Below are the code and all the weights of a small trained network. Each question names an input and a class and asks about switching units off, where a switched-off unit gives its printed mean instead of its output.

import numpy as np


def w(rows, s, z=0):
    codes = np.array(rows[::2]) - 128.0
    scale = np.full(codes.shape[1], s)
    scale[-1] = z or s
    return codes * scale


def f(y):
    return np.maximum(y, 0)


def log_softmax(a):
    a = a - a.max(-1, keepdims=True)
    return a - np.log(np.exp(a).sum(-1, keepdims=True))


def net(x, mask):
    res = np.array(x, float).reshape(1, 3) / 4 @ E
    y = f(res @ A[0][:, :-1].T + A[0][:, -1])
    res = res + np.where(mask, y, B[0][:, -1]) @ B[0][:, :-1]
    return log_softmax(res[-1] @ U[:, :-1].T + U[:, -1])


A, B = {}, {}
E = w([
[197,172,26,69,184],'x0',
[111,173,215,126,254],'x1',
[142,249,148,235,97],'x2',
],0.0076)
A[0] = w([
[132,55,114,101,176,95],'n0',
[124,156,115,115,164,108],'n1',
[103,17,146,58,172,76],'n2',
[173,154,83,123,161,79],'n3',
[141,212,130,171,92,98],'n4',
[120,216,137,162,105,96],'n5',
[150,154,71,110,192,98],'n6',
[124,129,118,112,44,81],'n7',
[129,136,178,125,175,93],'n8',
[123,219,130,162,90,76],'n9',
[142,98,61,172,62,89],'n10',
[120,81,153,99,125,90],'n11',
[133,179,206,107,225,74],'n12',
[135,198,149,164,124,101],'n13',
[124,141,185,146,249,113],'n14',
[153,158,141,169,141,122],'n15',
[105,137,88,117,96,93],'n16',
[82,130,230,103,52,84],'n17',
[140,161,61,116,142,106],'n18',
[156,208,15,90,182,103],'n19',
[162,121,60,128,18,98],'n20',
[107,55,239,200,96,97],'n21',
[132,142,140,130,135,252],'n22',
[140,73,128,118,155,84],'n23',
],0.016,0.013)
B[0] = w([
[161,140,107,122,123,174],'n0',
[122,141,138,130,126,152],'n1',
[175,150,91,109,124,206],'n2',
[142,148,157,129,124,162],'n3',
[164,136,108,113,113,189],'n4',
[160,137,107,117,126,184],'n5',
[138,132,162,132,128,181],'n6',
[104,153,126,125,124,154],'n7',
[105,149,126,126,119,167],'n8',
[161,156,110,100,133,178],'n9',
[94,148,124,99,116,176],'n10',
[145,150,130,109,129,153],'n11',
[86,168,123,103,108,212],'n12',
[155,143,106,122,135,180],'n13',
[83,149,120,95,119,229],'n14',
[143,126,113,117,132,168],'n15',
[118,145,130,129,117,143],'n16',
[144,140,169,138,142,180],'n17',
[137,124,153,134,127,171],'n18',
[149,135,172,173,130,227],'n19',
[77,149,118,91,129,200],'n20',
[143,140,181,167,123,213],'n21',
[97,2,112,124,143,247],'n22',
[145,135,118,104,129,148],'n23',
],0.068,0.014)
U = w([
[57,169,121,83,121,154],'0',
[247,134,64,85,140,65],'1',
[179,144,254,141,156,79],'2',
[111,23,85,135,176,255],'3',
[97,109,28,227,178,74],'4',
],0.0097,0.0068)

Each question gives the input, the list of numbers given to net, and the class t.
The units are the neurons (one row each of A and B). Each row of codes is followed by its name. A weight is (code - 128) times the scale printed after its matrix; where a second scale follows, it is the last column's (A, B and U).
mask holds one flag per neuron, in row order. A switched-off neuron (its flag False) gives its mean, the last column of its row in B, instead of its output. The means were averaged over made-up inputs and are rounded, as every weight is.
A unit's drop is (log p(t) with every unit on - log p(t) with that unit switched off) / (log p(t) with every unit on - log p(t) with every unit switched off).
The circuit of an input: a set's keep is (log p(t) with only the set's units on - log p(t) with every unit switched off) / (log p(t) with every unit on - log p(t) with every unit switched off). Starting from the 12 units with the biggest drops (on a tie, the unit counted first), units are removed one at a time, each time the one whose removal leaves the highest keep (on an exact tie, the one counted first), for as long as the keep stays at least 0.8.
circuit, biggest first: the units of the circuit, biggest drop first
unit that matters most: the unit with the biggest drop
top k neurons: the k neurons with the biggest drops, biggest first
drop of u: that unit's drop, to one decimal
input [-7,5,5], class 2: circuit, biggest first	(n21)
input [-1,-3,3], class 3: top 2 neurons	(n12, n14)
input [-4,3,-2], class 2: top 2 neurons	(n21, n20)
input [2,-6,7], class 1: top 3 neurons	(n4, n9, n14)
input [-8,3,-8], class 1: top 2 neurons	(n2, n19)
input [-3,-6,7], class 1: top 2 neurons	(n4, n9)
input [1,2,-4], class 1: top 2 neurons	(n2, n0)
input [8,-7,6], class 2: top 3 neurons	(n19, n14, n18)
input [7,6,-6], class 2: top 2 neurons	(n19, n6)
input [6,3,-7], class 1: top 3 neurons	(n2, n0, n21)
input [0,-3,0], class 3: top 2 neurons	(n12, n14)
input [-8,6,-5], class 2: top 2 neurons	(n21, n17)
input [7,1,-6], class 2: top 2 neurons	(n19, n6)
input [0,5,6], class 1: unit that matters most	n5
input [-5,-3,-6], class 1: top 2 neurons	(n2, n19)
input [3,2,-1], class 3: drop of n21	0.4
input [0,3,-5], class 1: drop of n2	0.6
input [4,2,0], class 2: drop of n19	0.6
input [4,1,-8], class 1: drop of n10	0.0
input [7,-4,2], class 2: circuit, biggest first	(n19)
